Below is a small trained network, with its code and all its weights. Each question gives an input and a target symbol and asks what happens when units are switched off, that is, made to give their printed mean instead of their output.

import numpy as np


def w(rows, s, z=0):
    codes = np.array(rows[::2]) - 128.0
    scale = np.full(codes.shape[1], s)
    scale[-1] = z or s
    return codes * scale


def norm(h):
    return h / np.sqrt((h * h).mean(-1, keepdims=True) + 1e-5)


def f(y):
    return np.maximum(y, 0)


def softmax(a):
    e = np.exp(a - a.max(-1, keepdims=True))
    return e / e.sum(-1, keepdims=True)


def log_softmax(a):
    a = a - a.max(-1, keepdims=True)
    return a - np.log(np.exp(a).sum(-1, keepdims=True))


def net(x, mask):
    ids = ['αδεηθμξστφψω'.index(c) for c in x.split()]
    T = len(ids)
    res = E[ids] + P[:T]
    r = norm(res)
    for j in range(2):
        rows = slice(2 * j, 2 * j + 2)
        q, k, v = (r @ M[0][rows].T for M in (Q, K, V))
        z = softmax(np.where(np.tri(T) > 0, q @ k.T / 2**0.5, -1e9)) @ v
        o = O[0][rows]
        res = res + np.where(mask[j], z, o[:, -1]) @ o[:, :-1]
    y = f(norm(res) @ A[0][:, :-1].T + A[0][:, -1])
    res = res + np.where(mask[2:26], y, B[0][:, -1]) @ B[0][:, :-1]
    return log_softmax(norm(res)[-1] @ U[:, :-1].T + U[:, -1])


Q, K, V, O, A, B = {}, {}, {}, {}, {}, {}
E = w([
[119,179,120],'α',
[170,128,90],'δ',
[171,175,176],'ε',
[149,141,93],'η',
[182,43,55],'θ',
[217,135,74],'μ',
[96,211,120],'ξ',
[95,181,224],'σ',
[201,40,133],'τ',
[47,22,44],'φ',
[198,155,18],'ψ',
[6,160,76],'ω',
],0.018)
P = w([
[70,1,101],'0',
[136,9,72],'1',
[54,65,126],'2',
[29,122,26],'3',
[141,14,61],'4',
[52,38,121],'5',
[32,155,43],'6',
],0.0057)
Q[0] = w([
[143,65,251],'H1',
[68,221,110],'H1',
[92,176,124],'H2',
[78,50,124],'H2',
],0.011)
K[0] = w([
[153,92,237],'H1',
[170,207,196],'H1',
[81,121,250],'H2',
[127,177,85],'H2',
],0.011)
V[0] = w([
[138,145,20],'H1',
[127,60,170],'H1',
[1,15,138],'H2',
[138,105,226],'H2',
],0.0078)
O[0] = w([
[157,1,97,255],'H1',
[167,214,148,113],'H1',
[101,98,129,157],'H2',
[113,72,123,32],'H2',
],0.0077,0.0048)
A[0] = w([
[135,147,101,58],'N1',
[90,137,105,87],'N2',
[8,94,142,28],'N3',
[150,174,65,253],'N4',
[123,63,114,135],'N5',
[53,150,98,76],'N6',
[144,149,70,144],'N7',
[190,87,140,177],'N8',
[189,121,169,108],'N9',
[63,131,118,89],'N10',
[69,213,111,45],'N11',
[98,170,144,183],'N12',
[147,65,198,174],'N13',
[75,148,88,66],'N14',
[126,139,81,170],'N15',
[137,61,112,145],'N16',
[117,132,192,30],'N17',
[124,158,194,83],'N18',
[207,77,151,152],'N19',
[148,141,42,142],'N20',
[116,67,111,127],'N21',
[180,108,167,83],'N22',
[43,52,112,91],'N23',
[29,121,130,80],'N24',
],0.013,0.0043)
B[0] = w([
[105,138,113,131],'N1',
[228,219,84,146],'N2',
[118,136,82,174],'N3',
[136,74,112,229],'N4',
[73,168,179,239],'N5',
[159,225,120,162],'N6',
[152,83,74,195],'N7',
[114,164,178,231],'N8',
[146,168,187,150],'N9',
[159,173,133,157],'N10',
[108,97,126,154],'N11',
[141,2,77,155],'N12',
[73,233,174,173],'N13',
[171,197,149,154],'N14',
[138,109,92,200],'N15',
[156,160,166,255],'N16',
[144,178,93,136],'N17',
[138,100,33,147],'N18',
[95,133,201,235],'N19',
[124,144,68,245],'N20',
[99,194,143,232],'N21',
[87,160,206,146],'N22',
[162,84,156,221],'N23',
[135,171,122,171],'N24',
],0.0064,0.0077)
U = w([
[145,202,90,63],'α',
[134,116,212,72],'δ',
[237,179,139,94],'ε',
[20,81,162,53],'η',
[133,34,155,181],'θ',
[241,127,115,78],'μ',
[159,167,62,96],'ξ',
[42,163,125,216],'σ',
[141,148,179,255],'τ',
[6,94,55,71],'φ',
[134,122,50,154],'ψ',
[52,168,38,105],'ω',
],0.018,0.0058)

Each question gives the input, a string of symbols that net reads in full, and the target symbol t.
The units are the heads (2 rows each of Q, K, V and O) and the neurons (one row each of A and B). Each row of codes is followed by its name. A weight is (code - 128) times the scale printed after its matrix; where a second scale follows, it is the last column's (O, A, B and U).
mask holds one flag per unit, heads first, then neurons. A switched-off unit (its flag False) gives its mean, the last column of its rows in O or B, instead of its output. The means were averaged over made-up inputs and are rounded, as every weight is.
A unit's drop is (log p(t) with every unit on - log p(t) with that unit switched off) / (log p(t) with every unit on - log p(t) with every unit switched off).
The circuit of an input: a set's keep is (log p(t) with only the set's units on - log p(t) with every unit switched off) / (log p(t) with every unit on - log p(t) with every unit switched off). Starting from the 12 units with the biggest drops (on a tie, the unit counted first), units are removed one at a time, each time the one whose removal leaves the highest keep (on an exact tie, the one counted first), for as long as the keep stays at least 0.8.
circuit, biggest first: the units of the circuit, biggest drop first
most important unit: the unit with the biggest drop
k most important neurons: the k neurons with the biggest drops, biggest first
which heads matter: for each layer, one digit per head in row order, 1 if its drop is at least 0.15 and else 0, layers parted by /
drop when u is switched off: that unit's drop, to one decimal
input ω ψ ψ α α, target η: circuit, biggest first -> H1, N5, N23
input θ μ ω ξ ψ δ, target τ: 4 most important neurons -> N19, N16, N8, N12
input ε δ α θ δ δ, target δ: which heads matter -> 00
input θ μ θ μ ω μ σ, target ω: most important neuron -> N18
input θ ω η ψ θ ε, target ε: which heads matter -> 10
input α θ ψ η, target ψ: which heads matter -> 00
input θ α θ ε, target θ: which heads matter -> 10
input η ψ μ θ σ, target σ: 2 most important neurons -> N18, N16
input δ ε δ, target δ: which heads matter -> 10
input δ σ μ τ ξ ε, target ε: drop when N13 is switched off -> 0.2
input η η ψ ξ τ, target δ: drop when N7 is switched off -> 0.0
input ω θ θ μ α, target η: drop when N23 is switched off -> 0.1
input σ φ ε η, target φ: drop when H2 is switched off -> 0.2
input μ θ ψ η, target ψ: most important unit -> H2
